Each row has a name. Each question is about the rows just above it. Places in a row count from 0.

[ 19.8  -8.6   5.6  -9.8  32.3  12.9   5.7 -31.1  22.0 -21.0 -39.8]  (99)
[ 18.5  -3.9   4.7 -10.4  28.2  12.1  13.6 -18.7  14.9 -12.2 -27.9]  (83)
[ 18.5  -3.9   4.7 -10.4  28.2  12.1  13.6 -18.7  14.9 -12.2   6.1]  (15)
[-36.5  30.4 -68.3  28.9 -85.3  47.1  -9.8   8.4   8.7   2.3  12.5]  (66)
[ 18.5  -3.9   4.7 -10.4  28.2  12.1  13.6  -1.6   2.9  11.8  13.2]  (37)
Which entry of (99) is missing from [ -9.8 -39.8  22.0  -8.6 -31.1 -21.0   5.7  12.9  19.8  32.3]?
[5.6]
Print row (66).
[-36.5  30.4 -68.3  28.9 -85.3  47.1  -9.8   8.4   8.7   2.3  12.5]
Places of [12.1] in row (37):
5

[-14.2   1.0   0.3   1.0 -79.5   1.0 -23.2 -23.7  25.7  34.3 -17.4   1.0
   2.3  12.9  -7.6  -9.3 -38.6 -38.5   5.5] = (34)
[  0.8  -5.4  -0.1  24.8 -33.6  35.8   0.8  32.3  61.1   3.9 -50.3 -74.0
 -28.1 -26.6 -17.3 -11.1 -17.6   2.4 -41.1] = (57)
[-14.2  -9.4   0.3  -7.4 -79.5 -16.3 -23.2 -23.2  25.7  -9.4   3.3  16.3
  -9.4 -10.6 -13.9  -7.5 -21.3 -16.3  -9.4] = (78)
[  0.8  -5.4  -0.1 -46.5 -33.6  35.8   0.8  32.3   0.3   3.9 -50.3 -74.0
 -28.1 -26.6   0.2 -11.1 -17.6   2.4 -41.1] = (5)
[ 26.2  19.4  -0.3  -3.0  35.6  -4.1 -16.9 -28.6  34.5  32.0 -21.5 -10.8
   2.4   0.4  27.4 -37.0  -7.6 -40.0  15.3] = (54)
At which places does (78) hold [-9.4]?
1 9 12 18
Count of [-38.6] in (34):
1
Count of [-16.3] in (78):
2
At which places does (34) hold [-38.5]?
17
Print row (78).
[-14.2  -9.4   0.3  -7.4 -79.5 -16.3 -23.2 -23.2  25.7  -9.4   3.3  16.3
  -9.4 -10.6 -13.9  -7.5 -21.3 -16.3  -9.4]
Print row (5).
[  0.8  -5.4  -0.1 -46.5 -33.6  35.8   0.8  32.3   0.3   3.9 -50.3 -74.0
 -28.1 -26.6   0.2 -11.1 -17.6   2.4 -41.1]
Which entry of (5) is missing from [-11.1 -41.1  -5.4  35.8 -74.0   0.8 -50.3   3.9  -0.1 -33.6   0.8 -17.6
 -26.6   2.4 -28.1 -46.5   0.3  32.3]?
[0.2]

